Below is a small trained network, with its code and all its weights. Each question gives an input and a target symbol and asks what happens when units are switched off, that is, made to give their printed mean instead of their output.

import numpy as np


def w(rows, s, z=0):
    codes = np.array(rows[::2]) - 128.0
    scale = np.full(codes.shape[1], s)
    scale[-1] = z or s
    return codes * scale


def norm(h):
    return h / np.sqrt((h * h).mean(-1, keepdims=True) + 1e-5)


def f(y):
    return y / 2 * (1 + np.tanh(0.7978845608 * (y + 0.044715 * y**3)))


def softmax(a):
    e = np.exp(a - a.max(-1, keepdims=True))
    return e / e.sum(-1, keepdims=True)


def log_softmax(a):
    a = a - a.max(-1, keepdims=True)
    return a - np.log(np.exp(a).sum(-1, keepdims=True))


def net(x, mask):
    ids = ['αβγεηλξπτψ'.index(c) for c in x.split()]
    T = len(ids)
    res = E[ids] + P[:T]
    q, k, v = (norm(res) @ M[0].T for M in (Q, K, V))
    z = softmax(np.where(np.tri(T) > 0, q @ k.T / 4**0.5, -1e9)) @ v
    res = res + np.where(mask[0], z, O[0][:, -1]) @ O[0][:, :-1]
    y = f(norm(res) @ A[0][:, :-1].T + A[0][:, -1])
    res = res + np.where(mask[1:9], y, B[0][:, -1]) @ B[0][:, :-1]
    return log_softmax(norm(res)[-1] @ U[:, :-1].T + U[:, -1])


Q, K, V, O, A, B = {}, {}, {}, {}, {}, {}
E = w([
[117,159,124,87],'α',
[116,164,124,92],'β',
[120,167,119,82],'γ',
[116,176,133,83],'ε',
[97,105,148,76],'η',
[115,58,101,92],'λ',
[254,104,54,145],'ξ',
[95,56,111,113],'π',
[152,112,127,50],'τ',
[117,120,71,208],'ψ',
],0.0072)
P = w([
[1,172,37,50],'0',
[22,170,78,74],'1',
[41,160,104,90],'2',
[67,163,134,99],'3',
[85,159,150,115],'4',
[103,153,163,131],'5',
[116,140,172,149],'6',
[132,133,189,153],'7',
[141,140,207,154],'8',
[147,132,218,157],'9',
],0.0035)
Q[0] = w([
[106,151,147,37],'head 0',
[245,176,58,247],'head 0',
[244,125,106,190],'head 0',
[54,158,158,94],'head 0',
],0.011)
K[0] = w([
[156,81,180,197],'head 0',
[1,159,90,71],'head 0',
[26,199,105,115],'head 0',
[196,121,209,143],'head 0',
],0.0081)
V[0] = w([
[132,54,37,130],'head 0',
[47,103,254,139],'head 0',
[176,163,143,66],'head 0',
[121,5,143,71],'head 0',
],0.0059)
O[0] = w([
[131,99,219,207,252],'head 0',
[2,216,81,98,29],'head 0',
[205,24,132,6,198],'head 0',
[47,73,249,82,224],'head 0',
],0.006,0.0012)
A[0] = w([
[49,151,107,109,69],'neuron 0',
[55,140,69,89,135],'neuron 1',
[138,46,15,109,190],'neuron 2',
[159,112,238,93,252],'neuron 3',
[80,106,116,116,93],'neuron 4',
[122,166,129,112,182],'neuron 5',
[255,106,109,123,188],'neuron 6',
[69,83,103,205,231],'neuron 7',
],0.008,0.0038)
B[0] = w([
[71,3,135,202,165],'neuron 0',
[165,75,114,189,199],'neuron 1',
[158,228,239,184,186],'neuron 2',
[230,219,98,176,255],'neuron 3',
[126,129,196,124,137],'neuron 4',
[157,39,88,135,167],'neuron 5',
[194,25,118,218,202],'neuron 6',
[248,246,60,125,187],'neuron 7',
],0.0046,0.0052)
U = w([
[144,215,70,202,137],'α',
[167,105,23,80,149],'β',
[75,71,115,105,253],'γ',
[172,104,108,138,105],'ε',
[82,130,189,210,186],'η',
[179,145,200,36,107],'λ',
[165,91,144,173,77],'ξ',
[125,190,247,133,78],'π',
[131,72,135,153,66],'τ',
[135,89,80,180,86],'ψ',
],0.014,0.0071)

Each question gives the input, a string of symbols that net reads in full, and the target symbol t.
The units are the heads (4 rows each of Q, K, V and O) and the neurons (one row each of A and B). Each row of codes is followed by its name. A weight is (code - 128) times the scale printed after its matrix; where a second scale follows, it is the last column's (O, A, B and U).
mask holds one flag per unit, heads first, then neurons. A switched-off unit (its flag False) gives its mean, the last column of its rows in O or B, instead of its output. The means were averaged over made-up inputs and are rounded, as every weight is.
A unit's drop is (log p(t) with every unit on - log p(t) with that unit switched off) / (log p(t) with every unit on - log p(t) with every unit switched off).
The circuit of an input: a set's keep is (log p(t) with only the set's units on - log p(t) with every unit switched off) / (log p(t) with every unit on - log p(t) with every unit switched off). Starting from all 9 units, units are removed one at a time, each time the one whose removal leaves the highest keep (on an exact tie, the one counted first), for as long as the keep stays at least 0.8.
units of the circuit, in order: the units of the circuit, biggest drop first
unit that matters most: the unit with the biggest drop
k most important neurons: the k neurons with the biggest drops, biggest first
drop of u: that unit's drop, to one decimal
input γ β ε λ ψ λ, target α: unit that matters most -> neuron 7
input ψ ε π ε ε ε, target β: units of the circuit, in order -> [head 0; neuron 2]
input ε α η ε, target γ: units of the circuit, in order -> [head 0; neuron 7; neuron 3]
input η β η β η ε β, target γ: units of the circuit, in order -> [head 0; neuron 3; neuron 7]
input λ η λ λ λ η, target π: units of the circuit, in order -> [head 0; neuron 3]
input λ π ψ ε β ψ β ε γ, target β: units of the circuit, in order -> [head 0; neuron 2; neuron 3; neuron 5]
input λ ψ β ψ ε ε ψ π, target α: units of the circuit, in order -> [neuron 7; head 0]
input ε β α, target β: 4 most important neurons -> [neuron 3; neuron 6; neuron 1; neuron 7]
input τ η α π ε, target η: units of the circuit, in order -> [head 0; neuron 0]
input β α η λ β, target π: 2 most important neurons -> [neuron 3; neuron 6]
input η ψ η π λ α, target π: 2 most important neurons -> [neuron 6; neuron 3]
input α ε ψ β ψ λ, target α: units of the circuit, in order -> [head 0; neuron 7]
input ψ λ π π π ε, target η: 2 most important neurons -> [neuron 0; neuron 2]
input π η τ ψ τ, target α: units of the circuit, in order -> [neuron 3]
input α τ η, target λ: units of the circuit, in order -> [neuron 3; head 0]
input β λ η τ ψ γ η, target α: 2 most important neurons -> [neuron 7; neuron 6]
input λ ε γ, target π: 3 most important neurons -> [neuron 6; neuron 7; neuron 3]
input η ε γ, target γ: 2 most important neurons -> [neuron 3; neuron 7]
input η ε ε λ π, target η: 2 most important neurons -> [neuron 2; neuron 0]
input β β β τ π, target λ: most important neuron -> [neuron 6]
input λ η γ ε π γ, target η: 2 most important neurons -> [neuron 0; neuron 2]
input ε ε ψ γ η β, target γ: 2 most important neurons -> [neuron 3; neuron 2]
input λ ε τ η π γ ε β α, target β: 2 most important neurons -> [neuron 1; neuron 5]
input π ε η λ, target π: drop of neuron 2 -> 0.0
input γ ε ε, target β: drop of neuron 1 -> 0.1
input η α λ ε β γ β ψ ε, target α: drop of neuron 2 -> 0.1
input β η η τ η, target λ: drop of head 0 -> 0.5
input τ ε γ η, target γ: most important neuron -> [neuron 2]
